[[126, 129, 132, 99, 131], [134, 133, 134, 129, 148]] --> 132
[[144, 121, 125, 143], [138, 154, 128, 116]] --> 125
[[115, 127, 129, 132, 151, 139], [134, 123, 139, 125, 120, 114]] --> 129
[[131, 135, 131, 128], [135, 122, 129, 150]] --> 131
[[115, 107, 149, 127, 100, 115], [115, 108, 148, 127, 102, 117]] --> 149
[[124, 134, 136, 134, 130, 137, 140], [123, 121, 128, 133, 115, 104, 111]] --> 136
[[155, 106, 154, 122, 135, 143, 111], [156, 108, 139, 134, 111, 143, 119]] --> 154
[[155, 125, 131, 135, 126], [155, 130, 130, 131, 125]] --> 131
[[157, 158, 114, 103, 151, 104, 106], [103, 134, 102, 151, 100, 139, 104]] --> 114
---
135,102,116,127,119,108,154 | 119

153,106,147,139
123,126,106,148
140,113,140,130
| 113

140,148,123,100,119
101,145,148,133,137
| 148

106,133,105,120 | 133

131,149,124,132
137,130,134,145
130,128,142,105
| 128

121,122,125,120,124,101,137 | 124

151,103,133,148 | 103

121,142,105,118 | 142

153,145,120,110,125,145
130,117,119,121,152,118
| 121

99,114,135,123,156,147,129 | 156
---
[[130 133 131 135]
 [133 138 136 152]] value 152, 130

[120 123 146 106] value 146, 106

[120 117 147 137 133 150 152] value 152, 117

[130 139 106 157 129 128] value 157, 106

[138 126  99 141 133 121 137] value 141, 99

[125 116 128 120 151 125] value 151, 116

[[143 148 141 108 142]
 [ 98 148 115 143 147]
 [155 135 135 109 148]] value 155, 98

[131 153 135 118 114] value 153, 114

[139 122 120 131 134 105 118] value 139, 105
---
[136, 128, 153, 141, 129, 123, 127] ⇒ 153, 123
[124, 143, 146, 140, 150, 101, 144] ⇒ 150, 101
[127, 128, 116, 155, 154, 120] ⇒ 155, 116
[108, 139, 104, 110, 150] ⇒ 150, 104
[124, 138, 103, 127] ⇒ 138, 103
[153, 125, 134, 111, 158, 116, 115] ⇒ 158, 111
[111, 152, 107, 155, 123] ⇒ 155, 107
[126, 130, 100, 137, 115, 155, 105] ⇒ 155, 100
---
[143 147 113 106] --> 143

[120 125 125 130 141 104 131] --> 131

[141 131 100 109 148] --> 141

[[122 107 125 143 133 125]
 [135 125 134 118 129 129]
 [128 123 116 130 134 127]] --> 135

[152 150 154 110 109 142] --> 152

[[128 104 148 128 123 131]
 [129 117 121 128 152 110]] --> 148
---
[[101 130 137 123 105]
 [113 118 112 151 127]
 [127 116 123 134 118]]
113

[[132 129 124 140 140 147]
 [139 121 131 133 151 132]]
132

[[125 118 141 108 113 147]
 [123 119 134 109 134 140]
 [148 139 135 133 133 158]]
123

[[133 116 127 148 124 137 120]
 [150 134 131 130 144 106 143]
 [120 147 122 137 121 152 124]]
150

[[156 122 132 114 128]
 [105 131 115 133 125]
 [128 131 112 113 128]]
105

[[130 116 134 146]
 [117 154 101 157]
 [134 144 104  98]]
117

[[123 135 157 136]
 [139 114 124 142]]
123

[[133 123 123 131 138 135]
 [156 115 157 102 137 118]
 [153 120 150 120 137 111]]
156

[[126 126 131 146]
 [149 135 129 131]]
126

[[157 125 141 141 115  99 127]
 [138 135 154 121 134 128 126]
 [103 121 118 118 147 119 146]]
138
---
[124 144 131 124 104 118] out 131
[111 134 145 142 124 105 108] out 145
[125 103 117 110 144] out 117
[129 150 107 116 119 135] out 107
[145 125 118 121 146 151 127] out 118
[103 138 106 112 143 129 142] out 106
---
[[116 147 138  99 113]
 [133 137 113 127 109]] ⇒ 109

[[104 129 116 129 150 123 132]
 [127 128 132 126 119 129 126]
 [134 117 146 130 132 140 125]] ⇒ 126

[[112 132 107 118]
 [147 110 108 138]] ⇒ 138

[[128 124 132 123]
 [120 110 121 104]
 [129 131 132 120]] ⇒ 104

[[128 152 150 152]
 [127 128 153 151]] ⇒ 151

[[140 157 119 158 120 146 152]
 [126 142 140 154 104 152 140]] ⇒ 140
---
155	144	110	104	108	120: 155, 144

99	143	108	113	126	100: 143, 126

115	129	130	154	119	144	132: 154, 144

153	128	110	136	122: 153, 136

123	107	137	152	114	104	109: 152, 137

128	136	109	126	144	134	128
139	157	128	120	120	104	127
123	101	127	154	107	149	133
: 157, 154

137	151	140	139
100	132	118	134
115	108	118	120
: 151, 140
---
[[128, 118, 132, 126, 131, 129], [128, 131, 127, 98, 133, 116], [129, 126, 123, 153, 126, 130]] -> 129
[129, 104, 130, 106, 142] -> 142
[[110, 123, 130, 135, 131, 143], [115, 126, 134, 105, 100, 128]] -> 143
[129, 155, 158, 125, 126] -> 126
[[158, 128, 118, 144], [158, 128, 124, 138]] -> 144
[156, 129, 117, 142] -> 142
---
125,116,141,146
154,138,142,148
121,130,110,101
value 125

105,150,110,103,151
106,150,150,148,152
151,149,104,153,103
value 105

150,127,132,127,146,142
117,147,116,122,123,139
133,157,124,118,146,121
value 150

131,119,132,119
130,116,152,118
101,103,148,135
value 131

148,105,106,147
148,146,149,148
107,107,146,107
value 148

122,134,131,132,119,117,134
125,142,121,134,122,107,131
119,102,124,147,126,122,137
value 122

145,138,136,154,131,139,128
136,137,133,151,130,138,128
128,123,147,121,157,137,128
value 145

141,131,122,131,107
120,128,127,138,124
119,126,134,122,125
value 141
